Below are the code and all the weights of a small trained network. Each question names an input and a class and asks about switching units off, where a switched-off unit gives its printed mean instead of its output.

import numpy as np


def w(rows, s, z=0):
    codes = np.array(rows[::2]) - 128.0
    scale = np.full(codes.shape[1], s)
    scale[-1] = z or s
    return codes * scale


def f(y):
    return y / 2 * (1 + np.tanh(0.7978845608 * (y + 0.044715 * y**3)))


def log_softmax(a):
    a = a - a.max(-1, keepdims=True)
    return a - np.log(np.exp(a).sum(-1, keepdims=True))


def net(x, mask):
    res = np.array(x, float).reshape(1, 2) / 4 @ E
    y = f(res @ A[0][:, :-1].T + A[0][:, -1])
    res = res + np.where(mask, y, B[0][:, -1]) @ B[0][:, :-1]
    return log_softmax(res[-1] @ U[:, :-1].T + U[:, -1])


A, B = {}, {}
E = w([
[179,81,129,114,232,165,78],'x0',
[250,179,73,76,92,155,122],'x1',
],0.011)
A[0] = w([
[94,70,248,214,121,132,111,114],'N0',
[184,78,90,150,230,187,76,118],'N1',
[139,189,84,78,122,193,137,88],'N2',
[162,146,147,126,123,122,115,247],'N3',
[137,187,67,190,19,99,196,134],'N4',
[82,66,154,183,144,73,101,91],'N5',
[193,177,65,88,99,138,109,105],'N6',
],0.012,0.013)
B[0] = w([
[75,68,87,113,141,144,140,218],'N0',
[154,161,88,164,66,50,215,225],'N1',
[116,109,128,93,60,150,169,164],'N2',
[63,110,146,157,251,149,97,237],'N3',
[78,126,119,154,112,60,160,245],'N4',
[136,81,79,87,107,142,185,190],'N5',
[117,43,68,86,135,174,169,204],'N6',
],0.017,0.013)
U = w([
[111,90,89,43,147,163,152,121],'0',
[119,157,103,218,88,44,167,111],'1',
[107,137,134,178,250,136,100,251],'2',
[127,170,141,94,137,168,89,99],'3',
[150,121,148,118,129,157,81,98],'4',
[150,142,156,113,140,149,99,96],'5',
[140,157,136,94,119,160,101,99],'6',
[117,180,127,58,137,155,118,95],'7',
],0.02,0.011)

Each question gives the input, the list of numbers given to net, and the class t.
The units are the neurons (one row each of A and B). Each row of codes is followed by its name. A weight is (code - 128) times the scale printed after its matrix; where a second scale follows, it is the last column's (A, B and U).
mask holds one flag per neuron, in row order. A switched-off neuron (its flag False) gives its mean, the last column of its row in B, instead of its output. The means were averaged over made-up inputs and are rounded, as every weight is.
A unit's drop is (log p(t) with every unit on - log p(t) with that unit switched off) / (log p(t) with every unit on - log p(t) with every unit switched off).
The circuit of an input: a set's keep is (log p(t) with only the set's units on - log p(t) with every unit switched off) / (log p(t) with every unit on - log p(t) with every unit switched off). Starting from all 7 units, units are removed one at a time, each time the one whose removal leaves the highest keep (on an exact tie, the one counted first), for as long as the keep stays at least 0.8.
units of the circuit, in order: the units of the circuit, biggest drop first
most important unit: the unit with the biggest drop
top k neurons: the k neurons with the biggest drops, biggest first
drop when u is switched off: that unit's drop, to one decimal
input [5,2], class 1: most important unit : N1
input [-7,-8], class 0: top 3 neurons : [N0; N1; N5]
input [0,-3], class 2: units of the circuit, in order : [N6; N1]
input [7,-5], class 1: top 2 neurons : [N1; N6]
input [-7,7], class 0: top 4 neurons : [N6; N1; N2; N3]
input [-6,6], class 0: top 3 neurons : [N6; N1; N2]
input [7,6], class 1: top 2 neurons : [N1; N0]
input [-4,4], class 0: top 3 neurons : [N1; N6; N3]
input [-5,5], class 0: top 2 neurons : [N6; N1]
input [6,-4], class 1: top 2 neurons : [N1; N6]
input [5,0], class 1: drop when N1 is switched off : 1.9
input [-1,1], class 2: drop when N1 is switched off : 0.2
input [7,3], class 1: drop when N1 is switched off : 2.0
input [7,5], class 1: units of the circuit, in order : [N1]
input [0,0], class 2: drop when N5 is switched off : 0.0
